Here is a tiny trained network, its code and every weight. The questions are about switching its units off for an input and a target symbol, where a switched-off unit gives its printed mean instead of its output.

import numpy as np


def w(rows, s, z=0):
    codes = np.array(rows[::2]) - 128.0
    scale = np.full(codes.shape[1], s)
    scale[-1] = z or s
    return codes * scale


def f(y):
    return np.maximum(y, 0)


def softmax(a):
    e = np.exp(a - a.max(-1, keepdims=True))
    return e / e.sum(-1, keepdims=True)


def log_softmax(a):
    a = a - a.max(-1, keepdims=True)
    return a - np.log(np.exp(a).sum(-1, keepdims=True))


def net(x, mask):
    ids = ['αβγδεζηλξπστφψω'.index(c) for c in x.split()]
    T = len(ids)
    res = E[ids] + P[:T]
    u = 0
    for l in range(2):
        q, k, v = (res @ M[l].T for M in (Q, K, V))
        z = softmax(np.where(np.tri(T) > 0, q @ k.T / 2**0.5, -1e9)) @ v
        res = res + np.where(mask[u], z, O[l][:, -1]) @ O[l][:, :-1]
        u += 1
        y = f(res @ A[l][:, :-1].T + A[l][:, -1])
        res = res + np.where(mask[u : u + 16], y, B[l][:, -1]) @ B[l][:, :-1]
        u += 16
    return log_softmax(res[-1] @ U[:, :-1].T + U[:, -1])


Q, K, V, O, A, B = {}, {}, {}, {}, {}, {}
E = w([
[84,117,158],'α',
[35,77,195],'β',
[158,123,140],'γ',
[159,122,145],'δ',
[116,193,78],'ε',
[59,135,6],'ζ',
[99,209,82],'η',
[156,121,145],'λ',
[185,75,34],'ξ',
[63,49,182],'π',
[157,73,82],'σ',
[115,168,107],'τ',
[165,117,131],'φ',
[105,174,110],'ψ',
[164,121,149],'ω',
],0.02)
P = w([
[66,254,48],'0',
[76,189,212],'1',
[80,144,160],'2',
[88,134,157],'3',
[80,143,156],'4',
[95,114,159],'5',
[96,113,162],'6',
[92,96,155],'7',
[86,82,160],'8',
[87,79,154],'9',
[86,80,146],'10',
],0.005)
Q[0] = w([
[254,163,170],'0.h0',
[114,65,56],'0.h0',
],0.007)
K[0] = w([
[104,9,175],'0.h0',
[50,219,124],'0.h0',
],0.015)
V[0] = w([
[254,160,33],'0.h0',
[149,145,145],'0.h0',
],0.009)
O[0] = w([
[175,255,175,254],'0.h0',
[48,142,241,60],'0.h0',
],0.0061,0.0022)
A[0] = w([
[87,65,45,109],'0.n0',
[185,105,159,106],'0.n1',
[84,171,14,68],'0.n2',
[76,59,18,124],'0.n3',
[196,105,172,115],'0.n4',
[216,211,97,49],'0.n5',
[254,134,109,61],'0.n6',
[181,160,91,4],'0.n7',
[15,24,122,53],'0.n8',
[69,191,34,168],'0.n9',
[99,10,99,83],'0.n10',
[193,78,200,214],'0.n11',
[87,142,85,199],'0.n12',
[186,56,60,81],'0.n13',
[116,180,149,183],'0.n14',
[198,64,17,119],'0.n15',
],0.009,0.0035)
B[0] = w([
[64,130,115,210],'0.n0',
[158,65,85,139],'0.n1',
[160,128,81,217],'0.n2',
[111,144,100,235],'0.n3',
[144,104,1,138],'0.n4',
[133,144,193,169],'0.n5',
[72,92,181,176],'0.n6',
[161,152,174,146],'0.n7',
[122,174,133,177],'0.n8',
[169,71,131,225],'0.n9',
[123,107,187,193],'0.n10',
[158,203,78,159],'0.n11',
[107,82,124,189],'0.n12',
[167,107,174,211],'0.n13',
[185,18,194,166],'0.n14',
[110,171,205,254],'0.n15',
],0.007,0.0089)
Q[1] = w([
[150,45,132],'1.h0',
[255,22,135],'1.h0',
],0.0085)
K[1] = w([
[62,120,143],'1.h0',
[129,127,246],'1.h0',
],0.011)
V[1] = w([
[171,177,41],'1.h0',
[2,49,4],'1.h0',
],0.0098)
O[1] = w([
[21,195,87,1],'1.h0',
[200,254,209,178],'1.h0',
],0.0071,0.002)
A[1] = w([
[41,63,254,101],'1.n0',
[106,150,113,219],'1.n1',
[135,160,151,182],'1.n2',
[115,32,172,120],'1.n3',
[88,87,76,52],'1.n4',
[155,251,197,48],'1.n5',
[91,26,51,37],'1.n6',
[80,118,164,91],'1.n7',
[198,92,95,124],'1.n8',
[233,97,113,147],'1.n9',
[191,149,173,1],'1.n10',
[132,170,217,140],'1.n11',
[51,122,177,74],'1.n12',
[150,173,91,218],'1.n13',
[119,210,86,114],'1.n14',
[194,118,87,182],'1.n15',
],0.0092,0.0095)
B[1] = w([
[224,163,83,220],'1.n0',
[75,99,193,210],'1.n1',
[156,87,191,205],'1.n2',
[150,104,145,252],'1.n3',
[144,168,216,160],'1.n4',
[128,69,35,254],'1.n5',
[255,154,146,221],'1.n6',
[141,33,40,138],'1.n7',
[99,163,117,190],'1.n8',
[76,153,87,215],'1.n9',
[131,68,24,145],'1.n10',
[195,160,155,228],'1.n11',
[75,130,73,143],'1.n12',
[56,143,216,212],'1.n13',
[92,71,56,188],'1.n14',
[56,125,115,205],'1.n15',
],0.0068,0.0085)
U = w([
[127,237,254,217],'α',
[210,238,36,1],'β',
[97,114,121,57],'γ',
[99,121,119,36],'δ',
[108,122,70,63],'ε',
[54,182,81,233],'ζ',
[53,93,122,194],'η',
[85,105,132,133],'λ',
[155,63,83,192],'ξ',
[189,225,101,64],'π',
[108,118,138,8],'σ',
[42,85,189,80],'τ',
[113,125,110,31],'φ',
[47,109,210,136],'ψ',
[101,121,104,44],'ω',
],0.0093,0.0052)

Each question gives the input, a string of symbols that net reads in full, and the target symbol t.
The units are the heads (2 rows each of Q, K, V and O) and the neurons (one row each of A and B). Each row of codes is followed by its name. A weight is (code - 128) times the scale printed after its matrix; where a second scale follows, it is the last column's (O, A, B and U).
mask holds one flag per unit, layer by layer, with each layer's heads first. A switched-off unit (its flag False) gives its mean, the last column of its rows in O or B, instead of its output. The means were averaged over made-up inputs and are rounded, as every weight is.
A unit's drop is (log p(t) with every unit on - log p(t) with that unit switched off) / (log p(t) with every unit on - log p(t) with every unit switched off).
The circuit of an input: a set's keep is (log p(t) with only the set's units on - log p(t) with every unit switched off) / (log p(t) with every unit on - log p(t) with every unit switched off). Starting from the 12 units with the biggest drops (on a tie, the unit counted first), units are removed one at a time, each time the one whose removal leaves the highest keep (on an exact tie, the one counted first), for as long as the keep stays at least 0.8.
units of the circuit, in order: the units of the circuit, biggest drop first
k most important neurons: the k neurons with the biggest drops, biggest first
top k neurons in layer l: the k neurons of layer l with the biggest drops, biggest first
input ξ ε ξ ξ η φ ξ ξ ξ γ ψ, target ξ: top neuron in layer 0 : (0.n14)
input α ξ η ξ α ξ η α, target α: units of the circuit, in order : (0.h0, 1.h0, 0.n9)
input β ξ η, target β: 4 most important neurons : (0.n14, 0.n9, 0.n0, 0.n15)
input α ξ β, target α: 3 most important neurons : (1.n11, 1.n2, 1.n14)
input ξ ξ ω, target ξ: units of the circuit, in order : (1.h0, 0.h0, 1.n6, 0.n14)
input α α α τ ζ ζ η ξ ξ ξ, target α: units of the circuit, in order : (0.h0, 0.n15, 1.h0)
input β ξ ζ ζ ξ ξ ξ ξ, target β: 2 most important neurons : (1.n10, 1.n5)
input ξ ξ λ ψ ξ β, target ξ: units of the circuit, in order : (1.n0, 1.n7)
input ξ ε α ξ λ, target ξ: units of the circuit, in order : (1.h0, 0.n0)
input α ξ ξ ξ ξ π, target α: units of the circuit, in order : (0.h0, 1.h0)
input ξ η ξ ψ α α π, target ξ: units of the circuit, in order : (1.h0, 1.n0)
input ξ ξ τ, target ξ: top 2 neurons in layer 0 : (0.n5, 0.n14)
input ξ ξ ξ τ ξ ξ β α ω, target ξ: 2 most important neurons : (1.n6, 0.n5)
input ξ ε η ξ η ξ ξ α η α, target ξ: top 2 neurons in layer 1 : (1.n0, 1.n13)
input α ξ α, target α: units of the circuit, in order : (0.h0, 1.h0)
input ξ ζ ζ ξ ξ γ, target ξ: most important neuron : (0.n5)
input ξ ξ η η φ, target ξ: 2 most important neurons : (0.n5, 1.n6)
input β σ ξ τ γ η φ, target β: top 3 neurons in layer 1 : (1.n10, 1.n5, 1.n11)
input ζ δ η ξ ξ α ζ ξ ζ, target ζ: 2 most important neurons : (1.n5, 1.n14)
input ξ ξ η, target ξ: 3 most important neurons : (0.n14, 0.n5, 1.n6)
input α τ ξ ε ξ λ σ, target α: most important neuron : (1.n5)
input ξ α η η π, target ξ: top 2 neurons in layer 1 : (1.n0, 1.n7)
input β ξ ξ ξ λ ξ, target β: top 4 neurons in layer 0 : (0.n13, 0.n10, 0.n0, 0.n15)
